How the states are linked:
Z700: b>Z13, p>Z418, a>Z483, j>Z405
Z593: b>Z441, p>Z481, a>Z861, j>Z467
Z631: b>Z930, p>Z613, a>Z782, j>Z886
Z430: b>Z455, p>Z30, a>Z818, j>Z930
Z354: b>Z481, p>Z964, a>Z482, j>Z941
Z13: b>Z805, p>Z483, a>Z275, j>Z700
Z401: b>Z964, p>Z886, a>Z631, j>Z859
Z864: b>Z467, p>Z941, a>Z354, j>Z582
Z582: b>Z864, p>Z870, a>Z941, j>Z699
Z360: b>Z269, p>Z467, a>Z593, j>Z531
Z282: b>Z688, p>Z327, a>Z128, j>Z586
Z863: b>Z531, p>Z582, a>Z864, j>Z128
Z613: b>Z782, p>Z262, a>Z405, j>Z642
Z481: b>Z861, p>Z482, a>Z232, j>Z354
Z128: b>Z863, p>Z699, a>Z582, j>Z327
Z405: b>Z700, p>Z168, a>Z418, j>Z262
Z657: b>Z449, p>Z531, a>Z360, j>Z977
Z907: b>Z886, p>Z736, a>Z642, j>Z905
Z964: b>Z482, p>Z631, a>Z930, j>Z401
Z327: b>Z128, p>Z987, a>Z699, j>Z441
Z930: b>Z430, p>Z782, a>Z30, j>Z631
Z941: b>Z354, p>Z401, a>Z964, j>Z870
Z190: b>Z384, p>Z688, a>Z977, j>Z955
Z531: b>Z360, p>Z864, a>Z467, j>Z863
Z861: b>Z987, p>Z232, a>Z806, j>Z481
Z567: b>Z859, p>Z905, a>Z907, j>Z455
Z886: b>Z631, p>Z642, a>Z613, j>Z907
Z483: b>Z275, p>Z974, a>Z748, j>Z418
Z977: b>Z657, p>Z863, a>Z531, j>Z688
Z262: b>Z405, p>Z384, a>Z168, j>Z408
Z269: b>Z586, p>Z593, a>Z441, j>Z360
Z275: b>Z515, p>Z748, a>Z955, j>Z483
Z449: b>Z974, p>Z360, a>Z269, j>Z657
Z408: b>Z262, p>Z190, a>Z384, j>Z515
Z418: b>Z483, p>Z449, a>Z974, j>Z168
Z586: b>Z282, p>Z441, a>Z327, j>Z269
Z482: b>Z232, p>Z930, a>Z430, j>Z964
Z859: b>Z401, p>Z907, a>Z886, j>Z567
Z30: b>Z818, p>Z700, a>Z13, j>Z782
Z806: b>Z343, p>Z455, a>Z567, j>Z232
Z642: b>Z613, p>Z408, a>Z262, j>Z736
Z905: b>Z907, p>Z805, a>Z736, j>Z818
Z748: b>Z955, p>Z586, a>Z282, j>Z974
Z955: b>Z190, p>Z282, a>Z688, j>Z748
Z782: b>Z30, p>Z405, a>Z700, j>Z613
Z343: b>Z870, p>Z567, a>Z859, j>Z806
Z441: b>Z327, p>Z861, a>Z987, j>Z593
Z455: b>Z567, p>Z818, a>Z905, j>Z430
Z699: b>Z582, p>Z343, a>Z870, j>Z987
Z805: b>Z736, p>Z275, a>Z515, j>Z13
Z467: b>Z593, p>Z354, a>Z481, j>Z864
Z515: b>Z408, p>Z955, a>Z190, j>Z275
Z818: b>Z905, p>Z13, a>Z805, j>Z30
Z168: b>Z418, p>Z657, a>Z449, j>Z384
Z736: b>Z642, p>Z515, a>Z408, j>Z805
Z974: b>Z748, p>Z269, a>Z586, j>Z449
Z232: b>Z806, p>Z430, a>Z455, j>Z482
Z987: b>Z699, p>Z806, a>Z343, j>Z861
Z384: b>Z168, p>Z977, a>Z657, j>Z190
Z870: b>Z941, p>Z859, a>Z401, j>Z343
Z688: b>Z977, p>Z128, a>Z863, j>Z282

In the rows, 436 means zero.

The rows follow the links: the fewer symbols apart two states are, the more alike their rows tend to be.

Each row is also shifted at random along 3 hidden directions that mean nothing.

One row for each state, in no order:
Each row stands for one state.
row 1: [ 538  393  490  549  357  540  295  489  474  431  493  368  482  475  316  442  374  521  502  325  455  382  493  473  458  468  219  362  438  402  338  346  394  354  508]
row 2: [ 185  501  400  525  453  577  432  412  474  428  350  482  361  560  436  384  383  507  396  578  527  453  532  406  326  408  544  402  354  326  478  522  459  457  391]
row 3: [ 312  583  400  508  597  533  324  417  374  573  369  444  269  494  507  262  304  429  448  519  446  595  429  414  517  303  477  409  373  317  462  397  511  345  408]
row 4: [ 244  426  361  398  213  602  471  535  607  501  512  470  579  413  467  354  470  427  452  599  357  445  460  514  423  490  690  520  547  383  518  376  364  497  532]
row 5: [ 649  520  426  406  443  395  472  419  438  490  396  379  369  433  567  335  433  275  361  565  350  641  508  382  507  287  362  443  411  495  505  305  441  419  390]
row 6: [ 312  390  454  495  402  552  316  486  459  522  439  457  441  439  409  314  351  484  492  431  411  401  376  545  460  479  575  444  503  280  368  439  357  383  549]
row 7: [ 690  511  596  615  635  455  271  526  336  308  456  407  292  466  518  317  349  233  585  598  414  486  413  379  473  196  264  324  363  387  518  216  423  282  448]
row 8: [ 584  357  408  378  529  308  471  361  371  403  346  336  311  424  407  467  496  397  304  330  432  470  385  418  398  419  360  422  405  454  351  503  441  416  427]
row 9: [ 208  542  328  444  361  580  489  537  526  398  495  424  493  377  478  307  540  366  421  666  355  584  594  401  488  284  463  436  414  471  656  288  465  561  421]
row 10: [ 358  379  473  547  678  445  338  466  420  327  296  255  236  588  380  428  384  269  340  450  534  419  463  431  457  319  451  421  347  296  231  476  370  271  398]
row 11: [ 315  527  387  300  329  398  574  439  467  532  319  462  424  326  554  216  492  421  331  521  308  557  486  462  450  381  633  499  529  432  550  440  392  579  467]
row 12: [ 642  472  372  360  362  400  516  436  476  473  485  373  477  367  533  423  471  300  365  539  325  637  525  394  526  338  316  463  420  554  543  299  437  496  366]
row 13: [ 463  469  499  390  321  362  508  382  536  437  452  414  553  520  384  621  464  521  425  352  524  324  532  376  395  556  362  489  412  573  323  508  450  438  382]
row 14: [ 435  525  398  479  429  555  371  428  503  573  473  423  397  507  495  360  327  412  479  586  420  544  411  423  471  402  500  463  436  381  478  328  470  323  467]
row 15: [ 378  513  523  340  471  269  541  449  372  410  428  531  482  344  498  443  493  443  507  371  420  322  351  413  443  475  550  499  506  526  477  538  438  493  438]
row 16: [ 368  301  414  405  507  410  523  429  380  339  380  506  406  440  474  494  439  381  351  467  482  404  434  491  390  449  608  434  382  376  460  614  369  571  327]
row 17: [ 254  444  462  343  495  348  563  518  363  358  443  557  512  291  530  401  523  356  476  459  390  394  411  467  511  387  624  501  479  468  561  505  381  612  375]
row 18: [ 143  588  328  456  463  578  459  498  490  459  401  437  383  422  512  238  456  381  397  642  381  613  551  404  500  265  551  443  399  378  594  351  490  499  412]
row 19: [ 421  459  480  404  369  372  471  380  498  461  411  378  507  512  328  602  454  554  410  266  516  316  510  403  434  552  358  474  431  539  286  520  448  402  407]
row 20: [ 618  410  409  536  441  534  359  357  493  449  543  437  401  605  399  621  325  443  489  565  550  440  414  366  323  512  329  393  327  438  421  383  536  300  403]
row 21: [ 379  490  454  532  510  579  334  486  462  512  391  424  315  546  544  278  298  293  460  681  430  544  422  434  466  326  619  463  424  292  450  345  408  305  463]
row 22: [ 337  456  369  450  231  536  418  358  504  530  499  496  563  465  310  539  438  771  464  288  496  363  505  445  348  628  305  392  450  491  428  504  531  501  474]
row 23: [ 418  242  309  307  282  427  635  448  498  334  510  480  591  347  430  597  594  420  320  464  408  415  466  489  369  535  532  472  458  503  520  502  375  666  355]
row 24: [ 294  485  518  452  462  445  410  544  365  396  381  524  419  320  477  209  469  426  531  464  354  398  384  493  421  350  567  421  524  358  555  429  388  502  540]
row 25: [ 690  481  581  485  449  367  330  437  354  487  463  483  411  375  467  363  367  474  604  373  376  389  301  440  433  425  316  381  517  437  443  344  446  336  565]
row 26: [ 359  523  548  334  531  243  499  400  341  447  323  502  407  374  462  411  461  495  487  293  437  305  315  409  433  481  553  486  515  480  410  583  457  438  469]
row 27: [ 445  252  308  407  290  520  466  450  571  380  596  337  559  458  292  640  548  441  397  425  439  373  401  460  391  601  416  468  464  461  380  407  409  429  476]
row 28: [ 316  515  446  562  362  586  432  502  561  342  418  379  435  561  426  400  439  400  393  644  496  481  673  384  358  326  366  390  329  422  501  354  428  455  382]
row 29: [ 395  402  439  499  202  626  446  623  655  309  546  342  591  462  438  406  526  259  431  718  382  451  646  462  408  358  458  473  451  438  524  219  311  477  468]
row 30: [ 278  343  307  425  313  562  469  425  530  440  529  504  513  471  386  555  480  545  426  504  480  399  396  466  303  606  597  462  448  393  462  529  471  486  465]
row 31: [ 740  470  517  390  280  357  383  382  410  565  520  497  531  326  427  422  422  590  584  291  350  378  293  442  400  560  302  419  569  533  448  366  491  376  599]
row 32: [ 440  513  466  334  423  339  428  351  343  641  320  520  387  331  477  235  397  610  432  247  353  458  303  491  445  499  541  440  566  385  406  530  442  459  551]
row 33: [ 510  441  517  367  568  227  397  353  239  518  473  589  474  303  417  510  378  620  605   94  436  268  210  475  530  588  398  439  528  494  352  592  489  425  459]
row 34: [ 320  515  349  430  462  509  323  343  391  677  418  514  398  427  432  338  311  650  491  311  426  492  333  475  505  520  476  435  489  349  407  476  527  365  502]
row 35: [ 419  287  354  465  447  526  391  412  472  414  498  388  441  500  352  570  437  456  411  419  482  376  338  476  387  558  487  431  436  355  346  479  427  368  459]
row 36: [ 348  478  297  379  221  546  488  495  504  450  633  477  642  261  373  455  579  566  501  390  340  468  506  441  494  489  278  427  501  562  621  311  505  584  495]
row 37: [ 622  324  483  450  478  395  506  422  429  331  477  476  446  527  507  608  398  284  409  567  519  420  466  407  381  424  439  428  313  483  458  459  408  456  286]
row 38: [ 286  491  484  527  568  493  352  553  341  342  389  483  354  345  473  219  430  378  529  495  391  463  428  472  488  253  457  363  437  328  546  378  412  468  475]
row 39: [ 334  407  455  368  557  341  481  464  303  406  457  550  478  289  491  422  458  423  490  319  396  415  387  486  570  422  532  463  473  458  489  517  410  567  374]
row 40: [ 425  447  464  343  272  352  559  383  514  463  486  500  618  470  395  646  458  608  439  320  516  289  501  427  381  632  431  484  453  585  366  574  455  511  385]
row 41: [ 721  367  550  480  535  347  420  334  363  425  466  491  432  556  463  662  289  420  497  396  560  356  405  399  402  497  325  408  317  489  348  500  458  375  318]
row 42: [ 414  356  484  524  442  517  249  467  405  516  443  440  438  442  358  357  318  552  536  291  432  353  352  555  477  507  442  401  504  283  305  439  358  350  562]
row 43: [ 341  461  514  421  391  426  593  477  530  308  413  473  492  551  548  527  460  289  368  688  538  408  600  380  355  377  608  491  349  502  494  499  391  548  282]
row 44: [ 129  311  353  419  426  522  490  525  542  291  398  329  427  469  357  436  563  338  306  500  451  395  482  482  413  442  646  482  432  333  380  495  332  481  445]
row 45: [ 551  492  458  524  518  471  321  480  380  395  539  425  410  375  408  395  412  433  568  407  400  489  436  418  513  332  184  349  407  463  516  282  493  391  457]
row 46: [ 423  432  379  496  393  519  387  334  445  517  483  508  433  528  384  546  345  648  478  387  544  392  403  418  320  588  396  390  394  415  415  519  537  396  447]
row 47: [ 747  420  458  447  606  348  374  403  302  461  492  414  376  391  504  491  340  321  468  373  399  559  408  412  615  335  186  398  374  498  433  337  460  394  337]
row 48: [ 613  319  436  446  645  335  433  362  319  359  323  349  244  468  437  474  422  325  318  380  455  493  368  418  421  365  366  390  355  379  353  500  409  379  357]
row 49: [ 454  557  530  404  608  255  496  391  369  388  249  365  261  472  493  368  464  316  362  451  458  436  400  344  396  341  492  469  433  459  384  492  463  352  429]
row 50: [ 468  422  322  298  328  386  560  436  455  492  493  449  560  289  490  429  528  431  375  396  316  556  498  470  555  419  396  466  479  553  547  385  445  605  391]
row 51: [ 367  338  382  527  527  564  391  432  467  381  446  405  347  563  426  502  382  342  406  587  515  430  366  447  352  442  568  423  368  299  403  463  425  358  418]
row 52: [ 365  379  399  397  344  420  458  428  521  424  435  327  516  469  282  577  519  523  370  250  479  320  477  441  437  589  347  475  467  488  260  503  425  413  462]
row 53: [ 529  490  447  376  436  303  578  425  477  354  348  325  384  438  471  437  568  292  308  504  414  481  468  344  369  373  423  483  418  544  447  404  451  404  414]
row 54: [ 516  410  433  417  566  374  479  473  355  375  480  465  431  340  523  429  440  275  444  468  386  518  455  443  575  316  403  437  395  470  524  375  412  508  322]
row 55: [ 632  556  529  453  417  410  454  481  467  443  370  401  367  443  584  271  421  254  441  674  359  546  464  382  395  277  481  445  445  447  529  280  413  376  475]
row 56: [  33  463  451  531  378  623  447  630  560  282  333  403  422  488  445  216  508  330  340  681  433  469  702  479  401  246  625  424  406  302  519  397  300  565  420]
row 57: [ 372  282  349  373  477  409  573  454  422  292  367  421  390  406  470  452  559  287  257  521  426  481  465  471  396  380  580  445  397  392  488  527  361  598  355]
row 58: [ 230  414  401  338  275  399  533  439  551  437  428  373  577  439  298  549  551  592  361  248  469  294  522  451  423  599  453  507  496  508  293  554  416  507  438]
row 59: [ 614  549  539  378  497  242  493  385  408  414  387  389  389  454  472  486  482  366  451  404  445  387  376  327  405  425  382  468  450  567  394  436  491  325  436]
row 60: [ 792  412  429  383  447  276  481  327  421  405  422  294  382  452  381  588  499  387  364  322  428  459  380  353  401  480  181  428  420  575  341  385  495  329  447]
row 61: [ 473  444  439  495  228  537  382  443  526  433  543  404  567  458  289  517  447  623  477  332  468  384  570  435  401  545  177  371  428  501  399  359  471  440  475]

Some states, each with its row:
Z483 row 58
Z974 row 16
Z567 row 34
Z408 row 44
Z282 row 60
Z190 row 43
Z586 row 53
Z13 row 30
Z905 row 1
Z930 row 4
Z818 row 56
Z964 row 9
Z941 row 25
Z613 row 22
Z482 row 36
Z467 row 47
Z859 row 3
Z360 row 59
Z736 row 46
Z864 row 50

Row, symbols taken left to right, then the row they reach:
row 5 a p j a: row 29
row 2 p p a: row 48
row 13 b b p j: row 23
row 54 p b b: row 11
row 31 p p: row 6
row 45 p j p: row 28
row 14 a j j: row 61
row 12 b b a: row 55
row 21 b j a a: row 20
row 26 j p p: row 24
row 51 b j j: row 35
row 27 a p: row 57
row 7 b a: row 18
row 42 p a p: row 40
row 32 j a b: row 38
row 49 b b j p: row 39
row 41 j b j: row 37
row 10 j j j: row 19
row 8 b p: row 15

